Each row is followed by its class number. Each block has new classes, again numbered from 0 up, in any order.
[-200 -245  190  268 -168   66  120   69  118  133   84  317   11   15
   90   53   92  160  -20  -98 -152 -326   11   21  408  145 -182  -65
   -7   69  224   25] : 5
[ 288  -50 -314  -81 -151 -122 -404 -326 -589  146 -147 -219  330 -136
 -318  125  324   66 -899  206 -188 -539   72   38 -605  163  -92  126
 -588 -338 -172  322] : 3
[ 365 -111  -91  -70 -164 -280   91   65 -101  -80 -135  -79  -48  264
  474  119 -340  160 -319 -142 -116 -122 -389  -56   38  129 -322   91
  -67 -188 -340 -542] : 7
[-129  -34 -408 -233 -208 -197  215 -224  263 -185   94  555  211 -230
  701 -161 -361  341 -151   84   17 -466   10 -527  218  -40  -27   71
 -770  337 -121  179] : 0
[-145  420 -149   -8 -382 -253   -1 -226 -176   36 -122   59  -90   40
  107 -263 -120 -104 -201   93 -318  117 -370   84  277  -32 -213   37
   29 -156 -255  336] : 6
[ -78 -225   72  230  -35  395  268   90  -85 -377  -77  113   41   79
 -244  -40  160 -374  230   75 -134 -584  123 -181  160  247  -62  144
 -403  -46  158  211] : 2
[  19    7   -6   29  296 -143 -531  -61   67  217  245  -41 -165 -213
 -333  149 -251  294 -124   78  269  398  279  240 -361  172  503  -27
  177  213 -220  -31] : 3
[ 190  539 -117  -22   20  202  -41 -158  -58  131 -454   23 -118   48
 -152  586  167  324  300  382 -365 -238 -531  333  227 -225 -213  508
 -146  298  -24  173] : 0
[  61  164   68  281  -89 -240 -323  -71  200  213   17  -78 -295   43
 -285  -40   75  131 -213   38  161  164 -104  154 -324   -9   74   39
  229  -51 -119  161] : 4
[ 428 -247  -13 -377   -5 -428 -190   21 -266  293   -5 -142 -112   35
  153   56 -132  -16  -35 -143  229  402  -61  -50 -305   22   20   73
  -72 -108  -17 -209] : 2
[-499    3  -41  -16  -66  548  427  -84    4 -412  -76  181  -67  -47
  250 -424  113  267 -296  -69   68 -736  129 -332  179  245 -140  -50
 -209   38  285  198] : 2
[-341   60  247  -71  590  432  124  -43   50 -289   26  -88   54  -54
   38 -319 -124  258 -395  -69   22  132 -180   70  167   44  -60 -247
   83 -421   38 -240] : 6
[  71   87 -144   39 -283   79  146  271 -258   13 -323 -201  -76 -130
   27  116  -29  135   70 -134  -43    1 -352    0   85 -299 -287  157
 -398  -67  235 -171] : 1
[ 199  157   66  -44  -99  151  -47  -72   76   86   36   12 -344  169
  171  221  103  119 -128  -25  -10   10 -383  128   66   92   59   23
   86  110  -63   -1] : 0
[  88  -70   33  -58  -93  292  129    2  259  -53  142  161 -168 -251
  -60   29 -136  235  187  130   61   43   38 -181  141   10  279  -13
 -379  251  157  278] : 1
[-452  -72  287 -244 -147 -217  273 -118   19   44  205  352   17  246
  147 -695 -129 -760 -231 -206  200  -48  455 -209   37  250 -124 -144
  138  -43   35  260] : 7
[ 272  143 -186   51  234  -54  -49   40 -165 -133  -62 -503   65  170
 -202  -58  -88   82 -417 -113 -115  301 -449  -75 -245  151 -112 -246
   14 -602 -364  -98] : 6
[   6  -66 -233 -202 -122   20   25  -22 -270 -202 -279 -125   47   97
  -78   87   25  478 -254 -245   14 -421  -10 -192 -447  315  -51   58
   89 -181  134  306] : 7
[ 174  588 -359  178 -312 -112 -211  -77 -168  190  109  204 -315   -4
  -56   69 -100   20  138  145  150  -26 -130  248  243  -64 -169  396
 -260  308 -236    7] : 0
[-287  316  -55 -356  125 -379 -339 -193 -411  407 -136  -20  203  -66
  102   82   23 -119 -506   16 -235  232 -344  368 -202  -80  -83  125
  207   11 -203   44] : 3
[-220   54  195  620   75  -22  -48  -12  514  -76  452  147  203 -147
 -532 -330  273  129 -157  147  -42 -122  505  -25  201  -23   70 -581
  529 -576  -20  618] : 2
[ 356 -615  190  268  -18  301  108   63  180 -209  -95 -338 -406  182
  333  184   16  228   81   18 -117   38 -342   69  -29 -175   82  132
   37   28  -91 -642] : 4
[ -43   46 -161  227  -51    0   -8   62  188    2  386   30 -189  -92
 -218 -155 -240   59  -47   99  212  174   39   33   77  -93  297 -368
    1 -102 -166   55] : 1
[  22  142  -22 -190 -289  285  -85 -128   35   64 -341  -45  118 -338
 -127  208  264  335 -227  287  -81 -372   96  -41  -23 -191 -126  264
 -642  317  463  417] : 5
[ 203 -271  127 -267  -62 -116 -317  130 -137  342  104  228 -299   82
 -110  602   42  -88   33 -261   95  288 -601  -11 -121  233  334 -171
 -381  236  121   84] : 4
[ 215   99   41  321   38  -86  -56   13  322  109  280   93 -243 -230
   -7   43 -203  163  272  212  103  289  121  124  170 -212  251  -63
  -74  -24 -233  -83] : 1
[  23  267 -296  170   91   86  -94  133  140 -191  206 -188 -124   49
 -428 -202 -245   38 -165  338  108  203   11  109 -443  -54  182  103
  169   74 -311  122] : 1
[  46  136 -163  154 -235  -48   52  143  320  120   49   26 -141 -122
  493 -269   20  483   -9   58  107  -75  -46   -6  220 -228 -222   72
 -104   96  209   50] : 5
[ -66  248 -112 -128  176 -185  -32   42 -336   57 -170 -467   44   86
   60  -20  125  196 -309  117 -206  354 -413  238    9 -169 -175   70
  428 -204 -110 -245] : 3
[ -97 -508  -65  -27  103 -459 -434 -287 -338  399   18  539  180  150
  232  -84   78 -202 -302 -168  -34 -470   53  -53 -159  463 -164 -115
 -380   44 -122 -164] : 4
[-136   29 -152  102   12  279 -158 -155 -498  -59 -392   69  217  144
  -84  172  338 -115 -240  -32 -482 -651 -686  102  309  225 -408 -212
 -254 -327  -13  -55] : 2
[ 166 -289 -199  122  208  -20 -182  257  137  -49  270 -105  122 -125
 -299  113 -261  -33  235 -322  461  133  659 -123 -754 -182  311 -246
  -88 -138 -204  -61] : 7
[  37   -3   32  163 -293  233   69  248  247 -263 -186 -135 -361   60
  391  100  -54  203  178  -44   -1 -117   67   32  147  -42  -30  173
   -3  338  146 -123] : 7
[ 342   90 -148  332  171  163 -183   49  244  -53  143 -476 -239  312
 -127 -179 -216  272 -201  226  -68  210 -229  329   99   77  -40 -204
  499 -228 -324 -321] : 5
[ 287 -164 -219 -230  349 -393   66   86 -321  364    8 -334   53  172
  446  227 -230  105   79 -499  388  199  -89   86 -170  -49 -138   46
   76 -260 -138 -873] : 5
[  51  -49 -111   48  264  225 -166 -185   16  137 -116 -126 -181  159
  286   38   34  264 -220 -108   86 -472 -253  274    2  152  -31  -37
  -22    0  -37 -359] : 4
[ 179  -72 -238  109 -323 -147  -34  101   87   56  241 -155  208  170
 -141  166  121 -128 -271   10   54 -381  743  -32 -307   -3  -17 -202
  152    5 -100  161] : 5
[-308  180  149  381  -49  140 -215 -441 -457   77 -289  207   96  257
 -534  233  464 -866  -21  199 -573 -514 -441  321  595  409 -216  -37
 -184  -16 -184   62] : 0
[ 434 -218   53  275  -29 -160  -28  103  217  226  457 -124 -152   71
 -222  -48 -172 -389   65   37  198  269  410   55 -151   38  238 -140
  -18  -83 -299 -106] : 1
[ -41   78 -140   64  -24 -206 -200  -24   48  166   78 -145 -168 -206
 -220  -41  -72   74   90  -72  412   41  260   99 -250   65  326 -166
   11  126  -20    9] : 7
[  36  446   33  -97  -46 -406 -272 -126 -296  294 -238  203 -159  275
  106   -8  242  169 -224  -14 -409  241 -520   14 -291  405 -327  -95
  602   49 -411   24] : 0
[ -73    6 -125 -224  -26   22  138  110   -1 -124 -374 -431  278  -58
   46  252   65  195 -322 -168 -143    3 -307 -148 -336 -286 -172  269
    0  -68  171  182] : 2
[ 365   30 -126   27   47 -119 -154   78  117  117   99  -57 -268  131
   60    9 -267  -58  161 -119  450   11  269   19 -109   50   96  -91
 -282  -87 -108 -127] : 7
[ 541   -6 -409 -484    0   32 -186   -1 -473  278 -275 -470  170 -133
  256  507  114  316 -171 -263   -5   46 -570  119 -284 -199 -188  324
 -447   81   95 -327] : 0
[  32   10  -84   99 -159  -75   93  280   19   -8  -24   98   10   42
  156  373  -73 -109  204 -195 -113  -97 -338  -44  189  108 -132  310
 -145  274  -21  -81] : 2
[  30  171 -339  246  136  -31 -394  -10  -14  123 -112 -574  230  -98
 -612  382   14  473 -700   64   96 -117  115  390 -838 -157   18  327
  370  -22 -183  -61] : 1
[ 232  139 -139   26  468   33 -117   28   25  -98   25 -310  140   15
 -382  -68 -293  -79  -42  244  -71  222  107   47 -417  133   91   47
 -119 -118 -379  -31] : 5
[-356 -360  127 -146    1 -270 -158  -21 -325  454  -50  533  205  270
  -94  291  -73 -318   79 -316 -400  283 -363  -40  105  295 -252  102
   71  295   -1  161] : 5
[ -30   88 -134  140  135  143  132  183  338 -140  124 -206   -8  134
  365  -80 -281 -219   79  -76  229   -3 -171  250  188 -391 -149  338
  174   50 -121 -482] : 2
[ -82 -206  -58   65   75  199   21  225  305  -29   64  -95 -367   23
  -33  142 -178  532  421  -84  380  191  256   86  -80 -249  256  150
  408  299  280   11] : 2
[ -26  -48  102  376  364 -304 -159 -385 -173   10  163 -422 -171  117
 -568 -168  228 -202 -235  -19  382   50  553  130 -589  178  381 -203
  495 -624 -378 -120] : 4
[-319 -181  145  402 -513  139   50  174  495 -326  249  310 -342 -205
  412  -78 -299    2   26   16   -9  155 -197   87  444 -222  207  526
 -141  356  212  234] : 1
[ -63  280  151   91 -178   94  351   94  424  -50  153  102  -72  -18
  467 -414 -321 -330  -81  -47    4 -124   61  111  215 -278 -219   61
  -45  -43 -213  -46] : 7
[-374   93  255 -265 -185 -156  305  103  426 -135  257  428 -225 -181
  541 -378 -137  -66  216  154  331  218  557  -88   20 -421  211  223
   32  299  253  346] : 6
[  42  -42 -252  151  151 -129 -279  146  258    4   80 -306  -97   29
 -342   19 -300  201  -31  -33  496  210   79   87 -547   39  245  241
  173  202  -34 -166] : 5
[ 251  239 -328  138  -10  -49 -420  245   25  -30 -221 -563  120  211
  216   68  -25  -59 -395 -111  -71   52 -542  306  -38   71 -358  377
  -30  -45   33 -237] : 5
[ 282   -3   -3   95  108 -542 -467 -232 -287  175   38 -104  -29  101
 -489   84   58 -273 -188  414 -250  367  -84  122 -466  273  278  -10
  148 -192 -574  167] : 3
[ -24  -20 -375 -228 -364 -549 -257  -54 -397  278 -164   48   80  139
    7  410  215 -467 -218 -175   57  166  -95 -303 -774   17   61  406
 -432  279  -93  476] : 1
[-226   52   30  -67   43   89   89  124  243 -104   54  342 -119  163
  392 -604 -247 -235  202 -140   52 -117 -255  -67  571  376  -87  -20
 -104  -31  363  309] : 1
[-220  157    7  256 -171 -219 -100 -189   32  141   81  485  -76 -171
 -429 -103 -119  160 -173   46  113 -400  267  -72  -58  241   -2  145
 -366   47  -28  508] : 4
[  41 -118  -79  361  167    8 -144 -166  131  207  300  272  -16   48
  -58 -140  157  311 -136   63  119 -397  410   57   18  102  -44 -371
   98 -137 -174  -64] : 0
[-252  172 -172 -273   13  -81  -42   43   79   46 -160   10  143  -71
  224   47  -35  268 -209  -57 -182  -89 -206    4 -211 -125  -56    5
   69  242   47  234] : 4
[ 196   30 -291  -14    8 -339 -239 -311 -609  412 -176 -514 -329  179
   63  168  274  294 -278   63    3  118  -78  340 -283  -33   19 -231
  424  -70 -339 -550] : 0
[-116   97  326   45 -134  393  281   61  371 -229   92  406 -202  -92
  335 -300  -44  384 -141  329 -260   -3 -186 -154  711  -44 -219 -147
 -136  101  187   41] : 1

Next block: new classes, numbered from 0 again.
[ 306 -245 -244   63  677 -299 -216   11   44  116  444 -341  111   75
  367 -425  -66   -5   55 -133 -422  196 -523  -67 -457 -320  185  315
 -228 -514  291 -448] : 1
[ -91  472  358  100   21  -98  124   19  129 -207 -400  238  107 -301
 -190  174  322 -235  -84 -322  111   39  303  383  101  -97 -165  -36
  665 -147  -44 -237] : 0
[ 182 -136 -142  -46  526 -276 -379  -78  104  259  328 -372   52  -42
  387 -315   10 -124  -28 -144 -441  203 -470  -67 -452 -250  147  312
 -207 -524  195 -360] : 3
[  78 -152 -686  207  -17  -79  418  353 -280 -384  225  -74  303  -59
  540  124  -75 -296  -34  -57  611  302   99  384  145  122  224 -231
   95  304 -357  464] : 0
[-139  473  305   71   29 -133  167   -4  106 -205 -366  261  119 -276
 -269  164  277 -238  -57 -259   18   -7  352  449  153 -107 -196  -56
  587 -112   31 -143] : 0
[-197  538  441  170  -26  -97   61  120   88 -200 -502  297  160 -375
  -99  180  340 -261  -66 -486  259  117  291  442  174  -54    0    5
  838  -32   43 -118] : 4
[ 109   40    9   61 -145 -439  639  111 -305 -417  429  130  -62 -375
  101  363  217   51   -9 -152 -211  153 -266  128  281  400  412  352
  229   71  519 -315] : 2
[ 187   44  120 -102 -203 -565  599  159 -338 -343  503   58  -51 -426
  107  316  241 -110   73 -135 -215  219 -225  110  282  512  382  382
  191  163  665 -137] : 7
[ 279 -237 -200   -6  626 -242 -256  -90   35  264  391 -410  176   41
  215 -327   27  -49    3 -107 -327  173 -628  -73 -512 -299  149  385
 -253 -587  213 -435] : 7
[ -23  421  299   -5  -41  -92   96  -26  128  -51 -396  145  128 -427
 -163  132  314 -178  -79 -280    9  -79  253  330  144  -37 -248    3
  535 -168  102 -230] : 0
[ -56  408  275  -27   85 -135  101   62   73 -214 -345  168  101 -304
 -124  167  292 -266  -86 -266  -20   -1  286  406  172  -24 -136  -47
  555 -169  149 -226] : 0
[ 216 -220 -166    2  479 -284 -275  -87   36  250  246 -249   29  -46
  369 -426   14 -113   -9 -149 -274  182 -487  -95 -512 -463   58  209
 -290 -519  148 -341] : 8
[ 259  -61  129  -91 -441  -43  369    8 -178   46  654 -128 -252   69
  295  241  231  -34  102  -11  207 -179 -250 -493   40  -56  184 -315
 -286  149 -581  585] : 0
[ 211 -126 -121  -39  511 -224 -318  -86    4  141  255 -284  117  -30
  332 -363   93  -73  -24 -209 -243  194 -465  -42 -470 -351  200  303
 -256 -525  153 -417] : 7
[ -41  442  385    0  127 -175   57   86   57 -111 -332  155  149 -174
 -194   15  339 -292  -30 -162  -30   42  326  383  319  -26 -102   17
  604  -28   55 -149] : 1
[  60   92   71   -8 -177 -488  513  151 -214 -331  471   16  -76 -429
  173  349  165  -28   52  -89 -360  189 -154   82  265  469  386  420
  291   47  656 -314] : 3
[ 131   59  157 -116 -346  -58  200 -267  -70   85  506  -70 -302   68
  225  166  291  -26   68   98  170  -54 -185 -515   74 -153  140 -220
 -334   91 -637  592] : 2
[  40   88  174 -138 -327 -442  468   -7  -74 -189  596   16 -163 -297
  -21  323  129 -150  173 -150 -336  319 -140  151  261  429  299  498
  299  265  781 -148] : 1
[ 110   77  157 -117 -381   -9  230 -223  -63   41  485  -78 -281   93
  308  209  222   20   24  -19  192 -121 -135 -487  116  -78  175 -313
 -290  130 -675  589] : 2
[-187  560  443   97  -16  -87   26    9  103  -75 -440  163   62 -409
 -176  135  275 -290  -40 -341  109   46  241  361  168  -35 -106   98
  772  -71  146 -252] : 1
[ 276 -208 -217   28  545 -233 -223  -39   54  214  315 -322   78   71
  301 -335    1 -100   18  -71 -330  139 -472  -34 -459 -399   94  291
 -285 -457  186 -410] : 6
[-141  442  237   53  155 -129  139  -50  109 -194 -444  186  148 -274
 -212  155  267 -252 -139 -281   49   39  318  437  181  -63 -168  -45
  611 -140   19 -234] : 2
[  28  155  118   52 -298 -481  561   30 -122 -345  487  255 -179 -314
  -55  403  173 -134   73 -155 -310  252 -236  256  206  345  228  376
  279  145  641 -266] : 5
[ 200 -213 -205    2  534 -286 -266  -68   75  110  221 -240  109   -3
  325 -324   59  -38  -22  -45 -307  199 -406   -4 -431 -403  103  211
 -229 -523  158 -385] : 8
[  73  110   59 -112 -249 -454  434   55 -170 -294  556  137  -71 -391
  -55  352  144 -172  118 -215 -315  331 -176  286  242  317  294  367
  310  263  713 -125] : 1
[  99 -162 -570  209  -65  -95  385  369 -332 -418  193  -37  328  -68
  445  -23  -22 -398   17  -78  661  328  138  372  216  110  145 -159
   69  338 -393  407] : 1
[ 157  164  143 -154 -184 -462  504  116 -269 -258  541   15 -178 -436
  161  348  259  -50   98  -51 -268  215 -256  -30  272  450  436  427
  261  127  675 -206] : 7
[ 138  107  162  -65 -215 -529  621  221 -284 -338  493   59 -260 -336
  317  348  236  -98   61  -47 -269  200 -225    1  345  429  449  328
  319  137  645 -218] : 8
[ 286  -19  112 -230 -350   31  207   77 -103  194  751 -241 -267   76
  410  128  303 -168  134 -102  143 -105 -372 -450   73 -113  233 -223
 -271  229 -396  671] : 6
[  19  -31 -815  231  -78   26  376  230 -366 -293  222   30  355 -150
  211  186 -173 -276  -70 -160  424  268  -11  530  291  -85  144 -127
  229  319 -205  223] : 1
[ 264   78  132 -135 -362  -95  205  142 -200  -84  615 -154 -203 -122
  430  179  287  -80   98 -265  175 -108 -299 -365  -53 -163  283 -294
 -130  186 -646  667] : 4
[ 291   47  207 -204 -407  -32  249  102 -215   47  637 -147 -338   68
  392  247  263 -118  115 -105  269 -103 -316 -507   97  -72  289 -278
 -153  239 -531  735] : 4
[-233  504  458  110  -62  -89   12   27  135   72 -483  195  119 -404
 -122   87  327 -284  -90 -362   92   39  312  301  221   12 -104   46
  711 -105  154 -244] : 3
[ -56   11 -771  359 -122  -32  327  168 -234 -311   98   34  278 -162
  395  235  -71 -258 -123 -136  424  309  -28  494  221  -50  149 -151
  227  231 -282  243] : 5
[-142  506  499   53   25  -86   14   33  100 -147 -518  198   73 -319
  -87  115  353 -309 -101 -341  183   49  306  330  227  -22  -90   44
  670  -92   69 -207] : 6
[ 195 -214 -237   53  484 -297 -197  -27    2  182  294 -299   38  -60
  410 -319   68  -76   -9  -85 -299  141 -520  -59 -398 -390  145  239
 -259 -554  163 -386] : 8
[  11  138   77  -58 -220 -395  533    0 -173 -205  424   76 -243 -277
   32  353  131 -119   47 -108 -322  317 -179  116  250  387  358  447
  339  242  673 -233] : 2
[  -1  147  200   31 -358 -465  532   12 -101 -216  504  189 -207 -278
  -17  337  193 -200  102 -190 -350  304 -244  189  204  354  252  440
  312  199  704 -223] : 5
[   3  -79 -899  255   10   22  323  175 -220 -375   60  -30  379 -113
  353  215  -85 -145 -200 -249  424  314   59  605  258  -18  194 -206
  200  265 -359  214] : 2
[ 171   54  160  -71 -439  -46  184 -131 -140  -73  572  -44 -315    0
  164  243  202   53  121   19  151 -125 -197 -499   72 -148  152 -275
 -287  150 -640  563] : 1
[ -27  538  391 -104   44 -145   88  139   59  -79 -407   99  116 -398
  -86  131  334 -314  -29 -245   98   15  330  342  216  -22 -101   82
  775  -32  136 -177] : 4
[-181  536  489   50  -82  -22   47   14   71 -179 -481  231  114 -407
 -209  236  392 -266 -100 -381  338  101  256  324  177   57  -46   60
  764  -81    1 -255] : 7
[ 225 -231 -284   20  656 -169 -236  -64  -23  110  233 -193   30   72
  245 -374  -10   16  -84 -190 -297  166 -476  -75 -385 -403  163  182
 -273 -534  118 -469] : 2
[  52   -4 -762  267 -140  -24  293  232 -312 -391   56   50  278 -200
  452  220 -121 -186 -118 -303  499  342   53  454  243  -70  219 -183
  250  311 -333  357] : 4
[  -9   -8 -596  160 -117  -57  242  224 -253 -199  145  -94  175 -190
  536  159  -22 -429  -41  116  599  395   99  233  250  176  168  -59
  151  263 -367  374] : 3
[ -25  -75 -754  205  -90   28  327  233 -273 -249  137   22  250 -120
  372  171 -105 -200 -113 -137  464  322    1  420  256  -93  211 -165
  243  273 -207  218] : 8
[ 213 -201 -185   58  539 -253 -316 -140   28   65  241 -231  159   -9
  213 -430  -14   -3   31 -116 -366  113 -427  -17 -499 -458   28  238
 -367 -537  125 -310] : 1
[ 247   83  178 -152 -389  -76  272  158 -210  -68  646 -153 -252  -28
  470  231  263 -108  105 -172  338 -111 -268 -410   49  -45  340 -263
 -122  209 -686  636] : 4
[  29  214  209  -69 -288 -500  455  106 -249 -317  424  117 -260 -554
  157  402  184  -61   50 -127 -235  208 -155    2  211  430  401  383
  319  126  577 -248] : 3
[ 216 -232 -278   19  462 -246 -257 -125   50  200  263 -291   76  -12
  358 -354  -56  -52   -1 -120 -407  117 -419  -19 -510 -370   56  231
 -391 -529  233 -353] : 0
[ -14  -66 -822  307 -109   11  305  138 -294 -390  147  101  362 -149
  205  158 -149 -166  -76 -203  464  297   71  528  266 -139  111 -215
  113  299 -349  351] : 1
[ -44   52 -773  291 -135   13  187  138 -270 -376   10   65  210 -307
  440  242  -40 -243 -175 -186  507  314  -65  447  236  -58  136 -184
  193  177 -386  278] : 5
[ 198  134  108  -24 -245 -491  581  149 -307 -406  477   69 -221 -443
  246  385  249  -51   46 -145 -333  175 -263   46  231  375  393  365
  268   69  591 -244] : 0
[  71  -19 -554  251 -150  -97  393  307 -390 -295  107  -57  221  -81
  586   93  -64 -358  -35 -106  612  317   72  277  198    5  263  -97
  192  341 -395  424] : 4
[  36  -69 -696  195  -73  -17  244  230 -267 -307    8  -80  255 -211
  396  204 -105 -164 -137 -149  500  282   68  419  106   18  202 -144
  218  260 -327  234] : 0
[  41  -33 -781  262 -118    5  289  273 -294 -338  153   37  383 -171
  398  149  -77 -174  -83 -277  450  350   10  532  254  -53  247  -85
  234  320 -328  302] : 4
[  69  -62 -750  103  -66   73  284  234 -301 -183  191  -71  322 -126
  385   84  -62 -270  -84 -194  505  320  -24  404  267   34  199 -104
  138  296 -160  316] : 7
[ -12  155  104   17 -248 -486  505   53 -140 -256  501  184  -97 -372
  -72  337  113 -154   96 -163 -417  301 -134  225  160  328  249  408
  321  169  667 -221] : 3
[-189  446  384   81   71  -38   -6  -30  125  -46 -600  218   74 -322
  -91   86  352 -259 -142 -327  210   74  270  314  201    1 -105  -45
  631  -96   81 -135] : 2
[ 266    4  131 -179 -380  -62  223   75 -274   -1  732 -183 -290   29
  339  182  236  -97   83 -165  152 -140 -364 -427  119  -97  321 -270
 -240  208 -572  574] : 1
[ 152 -153 -201  143  509 -241 -293  -58  -16  265  296 -202   41   -2
  359 -506  -35  -52  -11 -165 -464  162 -463 -153 -414 -404  123  261
 -320 -537  102 -371] : 3
[ 370 -224 -184  -56  655 -255 -200    4  144  360  477 -442  111  142
  421 -418   41 -128   61    6 -492  202 -526 -108 -477 -267  131  397
 -177 -543  339 -504] : 0
[  14  -10 -628  126 -146  -50  340  168 -304 -195  174  -85  290 -168
  500  152    4 -356  -26   81  700  325   83  304  275  166  217  -53
   56  288 -304  363] : 7
[ 101  -70 -569   25 -121   -4  280  211 -332 -192  197 -139  206  -70
  548   86   -3 -429  -60  -38  676  392   43  208  290  171  237  -62
   85  296 -295  353] : 7
